Below is a small trained network, with its code and all its weights. Each question gives an input and a class and asks what happens when units are switched off, that is, made to give their printed mean instead of their output.

import numpy as np


def w(rows, s, z=0):
    codes = np.array(rows[::2]) - 128.0
    scale = np.full(codes.shape[1], s)
    scale[-1] = z or s
    return codes * scale


def f(y):
    return np.maximum(y, 0)


def log_softmax(a):
    a = a - a.max(-1, keepdims=True)
    return a - np.log(np.exp(a).sum(-1, keepdims=True))


def net(x, mask):
    res = np.array(x, float).reshape(1, 3) / 4 @ E
    y = f(res @ A[0][:, :-1].T + A[0][:, -1])
    res = res + np.where(mask, y, B[0][:, -1]) @ B[0][:, :-1]
    return log_softmax(res[-1] @ U[:, :-1].T + U[:, -1])


A, B = {}, {}
E = w([
[80,204,127,183,134,89,31],'x0',
[195,198,137,104,118,67,233],'x1',
[99,32,121,116,160,9,89],'x2',
],0.014)
A[0] = w([
[114,177,100,135,108,102,92,54],'N1',
[118,114,121,135,131,85,128,255],'N2',
[143,163,129,92,97,91,136,74],'N3',
[133,208,146,138,134,36,228,112],'N4',
[122,49,146,96,130,145,229,95],'N5',
[147,114,119,117,111,140,122,247],'N6',
[137,112,123,135,120,33,153,108],'N7',
[94,92,96,150,136,167,94,89],'N8',
[86,99,112,121,151,105,161,109],'N9',
[131,108,140,132,136,142,152,239],'N10',
[153,189,130,161,78,186,164,101],'N11',
[126,245,142,147,120,48,34,102],'N12',
[93,50,153,127,118,220,50,91],'N13',
[109,211,118,128,146,229,149,123],'N14',
[187,33,107,116,96,178,167,63],'N15',
[120,50,126,134,124,9,111,75],'N16',
[133,100,137,160,128,141,109,219],'N17',
],0.012,0.0085)
B[0] = w([
[133,129,168,162,154,157,205,162],'N1',
[76,172,135,84,86,139,57,213],'N2',
[177,96,100,133,143,117,149,160],'N3',
[240,120,65,132,108,55,136,255],'N4',
[63,128,139,186,164,120,162,221],'N5',
[79,206,129,94,71,102,101,195],'N6',
[163,93,135,108,131,160,100,204],'N7',
[188,131,101,125,131,112,161,189],'N8',
[137,132,137,120,126,168,137,163],'N9',
[47,189,117,94,84,112,102,193],'N10',
[139,95,155,104,132,169,86,228],'N11',
[27,128,134,172,164,124,189,253],'N12',
[251,102,96,140,132,65,166,249],'N13',
[108,92,167,103,131,184,74,251],'N14',
[86,112,144,196,194,138,170,206],'N15',
[152,99,181,127,143,232,111,250],'N16',
[121,154,98,90,95,93,107,190],'N17',
],0.02,0.015)
U = w([
[145,73,215,61,150,238,38,77],'0',
[11,158,134,200,197,105,216,89],'1',
[213,117,49,96,131,74,136,93],'2',
[29,254,98,17,58,93,50,255],'3',
],0.0095,0.0068)

Each question gives the input, the list of numbers given to net, and the class t.
The units are the neurons (one row each of A and B). Each row of codes is followed by its name. A weight is (code - 128) times the scale printed after its matrix; where a second scale follows, it is the last column's (A, B and U).
mask holds one flag per neuron, in row order. A switched-off neuron (its flag False) gives its mean, the last column of its row in B, instead of its output. The means were averaged over made-up inputs and are rounded, as every weight is.
A unit's drop is (log p(t) with every unit on - log p(t) with that unit switched off) / (log p(t) with every unit on - log p(t) with every unit switched off).
The circuit of an input: a set's keep is (log p(t) with only the set's units on - log p(t) with every unit switched off) / (log p(t) with every unit on - log p(t) with every unit switched off). Starting from the 12 units with the biggest drops (on a tie, the unit counted first), units are removed one at a time, each time the one whose removal leaves the highest keep (on an exact tie, the one counted first), for as long as the keep stays at least 0.8.
circuit, biggest first: the units of the circuit, biggest drop first
unit that matters most: the unit with the biggest drop
k most important neurons: the k neurons with the biggest drops, biggest first
drop of u: that unit's drop, to one decimal
input [-4,2,2], class 1: circuit, biggest first	(N5)
input [4,7,7], class 0: 2 most important neurons	(N16 N13)
input [-4,-5,-3], class 2: 3 most important neurons	(N13 N12 N16)
input [-1,8,8], class 0: 3 most important neurons	(N16 N13 N7)
input [3,3,2], class 3: circuit, biggest first	(N13 N15)
input [-4,-7,-6], class 2: 4 most important neurons	(N13 N16 N8 N2)
input [1,-8,-6], class 2: 2 most important neurons	(N13 N16)
input [-8,3,-5], class 1: 2 most important neurons	(N5 N15)
input [2,-6,-5], class 2: 3 most important neurons	(N13 N16 N8)
input [5,5,3], class 1: 2 most important neurons	(N12 N13)
input [5,0,-4], class 1: 2 most important neurons	(N12 N16)
input [-6,-8,7], class 2: 2 most important neurons	(N13 N14)
input [7,-6,-5], class 1: 2 most important neurons	(N12 N4)
input [-3,-1,2], class 3: unit that matters most	N12
input [-4,-5,-4], class 2: drop of N16	0.7
input [0,6,7], class 0: drop of N11	0.0
input [1,-5,2], class 2: drop of N13	0.7
